Below are the code and all the weights of a small trained network. Each question names an input and a target symbol and asks about switching units off, where a switched-off unit gives its printed mean instead of its output.

import numpy as np


def w(rows, s, z=0):
    codes = np.array(rows[::2]) - 128.0
    scale = np.full(codes.shape[1], s)
    scale[-1] = z or s
    return codes * scale


def norm(h):
    return h / np.sqrt((h * h).mean(-1, keepdims=True) + 1e-5)


def f(y):
    return y / 2 * (1 + np.tanh(0.7978845608 * (y + 0.044715 * y**3)))


def softmax(a):
    e = np.exp(a - a.max(-1, keepdims=True))
    return e / e.sum(-1, keepdims=True)


def log_softmax(a):
    a = a - a.max(-1, keepdims=True)
    return a - np.log(np.exp(a).sum(-1, keepdims=True))


def net(x, mask):
    ids = ['αδεζηθλμξστφψ'.index(c) for c in x.split()]
    T = len(ids)
    res = E[ids] + P[:T]
    r = norm(res)
    for j in range(3):
        rows = slice(4 * j, 4 * j + 4)
        q, k, v = (r @ M[0][rows].T for M in (Q, K, V))
        z = softmax(np.where(np.tri(T) > 0, q @ k.T / 4**0.5, -1e9)) @ v
        o = O[0][rows]
        res = res + np.where(mask[j], z, o[:, -1]) @ o[:, :-1]
    y = f(norm(res) @ A[0][:, :-1].T + A[0][:, -1])
    res = res + np.where(mask[3:15], y, B[0][:, -1]) @ B[0][:, :-1]
    return log_softmax(norm(res)[-1] @ U[:, :-1].T + U[:, -1])


Q, K, V, O, A, B = {}, {}, {}, {}, {}, {}
E = w([
[130,167,183],'α',
[129,175,198],'δ',
[250,79,133],'ε',
[128,163,181],'ζ',
[83,139,199],'η',
[130,166,184],'θ',
[156,199,74],'λ',
[234,134,176],'μ',
[120,59,196],'ξ',
[209,170,82],'σ',
[73,165,135],'τ',
[119,11,79],'φ',
[131,166,183],'ψ',
],0.022)
P = w([
[151,250,179],'0',
[139,199,152],'1',
[130,177,145],'2',
[126,167,142],'3',
[125,159,133],'4',
[118,153,137],'5',
[121,142,136],'6',
[116,137,128],'7',
[111,136,134],'8',
[107,131,132],'9',
[112,122,121],'10',
[109,116,124],'11',
[119,121,131],'12',
],0.011)
Q[0] = w([
[114,12,167],'H1',
[74,152,191],'H1',
[131,129,241],'H1',
[85,157,188],'H1',
[9,98,100],'H2',
[147,93,162],'H2',
[158,46,201],'H2',
[158,123,146],'H2',
[3,229,239],'H3',
[151,86,150],'H3',
[168,89,106],'H3',
[105,217,20],'H3',
],0.026)
K[0] = w([
[143,63,126],'H1',
[83,126,174],'H1',
[77,148,196],'H1',
[85,133,172],'H1',
[76,146,154],'H2',
[146,114,141],'H2',
[155,103,159],'H2',
[143,119,128],'H2',
[3,79,138],'H3',
[142,122,139],'H3',
[158,137,128],'H3',
[128,163,91],'H3',
],0.041)
V[0] = w([
[172,121,66],'H1',
[206,110,164],'H1',
[65,105,112],'H1',
[130,85,114],'H1',
[109,155,46],'H2',
[253,112,153],'H2',
[111,53,199],'H2',
[101,150,182],'H2',
[218,121,156],'H3',
[55,158,131],'H3',
[168,178,40],'H3',
[147,61,194],'H3',
],0.032)
O[0] = w([
[54,145,90,33],'H1',
[154,150,59,141],'H1',
[121,84,171,90],'H1',
[112,100,111,59],'H1',
[75,194,111,91],'H2',
[255,146,90,252],'H2',
[111,44,87,71],'H2',
[149,82,201,154],'H2',
[174,156,50,143],'H3',
[119,132,186,165],'H3',
[71,180,55,100],'H3',
[177,78,147,116],'H3',
],0.037,0.016)
A[0] = w([
[119,34,62,195],'N1',
[103,61,78,190],'N2',
[76,110,214,106],'N3',
[77,55,1,102],'N4',
[43,107,76,67],'N5',
[135,157,196,117],'N6',
[75,214,120,29],'N7',
[63,166,110,1],'N8',
[44,113,180,132],'N9',
[109,100,135,107],'N10',
[87,200,101,9],'N11',
[174,155,81,144],'N12',
],0.034,0.0069)
B[0] = w([
[49,129,98,191],'N1',
[84,129,80,159],'N2',
[61,148,140,221],'N3',
[2,124,125,188],'N4',
[109,60,99,149],'N5',
[105,119,82,230],'N6',
[166,91,194,191],'N7',
[157,62,150,156],'N8',
[147,179,68,192],'N9',
[150,161,121,137],'N10',
[198,127,182,183],'N11',
[118,120,170,249],'N12',
],0.084,0.012)
U = w([
[129,139,102,89],'α',
[134,137,102,87],'δ',
[121,147,2,154],'ε',
[134,139,106,100],'ζ',
[86,85,211,26],'η',
[132,139,106,93],'θ',
[127,191,209,3],'λ',
[181,135,26,90],'μ',
[136,34,72,110],'ξ',
[147,253,93,121],'σ',
[53,196,164,170],'τ',
[75,113,72,253],'φ',
[136,138,104,88],'ψ',
],0.016,0.0054)

Each question gives the input, a string of symbols that net reads in full, and the target symbol t.
The units are the heads (4 rows each of Q, K, V and O) and the neurons (one row each of A and B). Each row of codes is followed by its name. A weight is (code - 128) times the scale printed after its matrix; where a second scale follows, it is the last column's (O, A, B and U).
mask holds one flag per unit, heads first, then neurons. A switched-off unit (its flag False) gives its mean, the last column of its rows in O or B, instead of its output. The means were averaged over made-up inputs and are rounded, as every weight is.
A unit's drop is (log p(t) with every unit on - log p(t) with that unit switched off) / (log p(t) with every unit on - log p(t) with every unit switched off).
The circuit of an input: a set's keep is (log p(t) with only the set's units on - log p(t) with every unit switched off) / (log p(t) with every unit on - log p(t) with every unit switched off). Starting from the 12 units with the biggest drops (on a tie, the unit counted first), units are removed one at a time, each time the one whose removal leaves the highest keep (on an exact tie, the one counted first), for as long as the keep stays at least 0.8.
units of the circuit, in order: the units of the circuit, biggest drop first
unit that matters most: the unit with the biggest drop
k most important neurons: the k neurons with the biggest drops, biggest first
heads that matter: for each layer, one digit per head in row order, 1 if its drop is at least 0.15 and else 0, layers parted by /
drop when u is switched off: that unit's drop, to one decimal
input ξ θ δ, target ξ: units of the circuit, in order : (H2)
input τ α λ ξ θ ξ ψ θ τ η ζ ζ φ, target φ: heads that matter : 010
input ψ δ ξ, target ξ: heads that matter : 011
input σ ξ ξ τ τ δ σ τ δ σ ζ θ α, target σ: heads that matter : 110
input σ η φ δ σ ψ τ λ θ δ, target τ: 2 most important neurons : (N3 N6)
input η θ τ δ α, target τ: units of the circuit, in order : (H3 N7)
input ζ φ σ σ θ σ μ ψ η φ, target φ: heads that matter : 000
input ε τ τ ζ λ λ σ μ, target μ: heads that matter : 001
input τ ψ η, target η: heads that matter : 011
input ζ θ δ σ η, target η: heads that matter : 010
input η δ τ ψ ζ, target τ: heads that matter : 001
input η φ τ ζ σ, target σ: heads that matter : 111
input ζ δ ζ ξ ζ δ ζ φ η ψ, target η: heads that matter : 011
input α ξ ξ τ ζ λ ψ τ ψ, target τ: 2 most important neurons : (N3 N9)
input ψ α δ δ σ ζ α, target σ: heads that matter : 010
input μ σ σ σ σ α δ τ ε α ξ, target ξ: unit that matters most : H3
input θ λ ξ δ η θ ψ η φ η α, target η: heads that matter : 010
input λ η θ τ α, target τ: heads that matter : 001
input α σ θ, target σ: heads that matter : 010
input λ τ ξ φ τ α ζ σ ζ, target σ: most important neuron : (N7)
input ξ φ σ δ, target σ: 3 most important neurons : (N7 N11 N8)
input λ ψ σ ζ, target σ: drop when H2 is switched off : 0.7
input σ θ σ ζ δ, target σ: drop when H3 is switched off : 0.0
input λ σ η θ λ ζ μ σ θ μ τ τ σ, target σ: drop when N4 is switched off : 0.1
input φ τ ξ ζ, target ξ: drop when H3 is switched off : 0.2
input ψ ζ τ θ, target τ: 2 most important neurons : (N3 N9)
input δ τ α η ξ σ ε, target ε: unit that matters most : H2
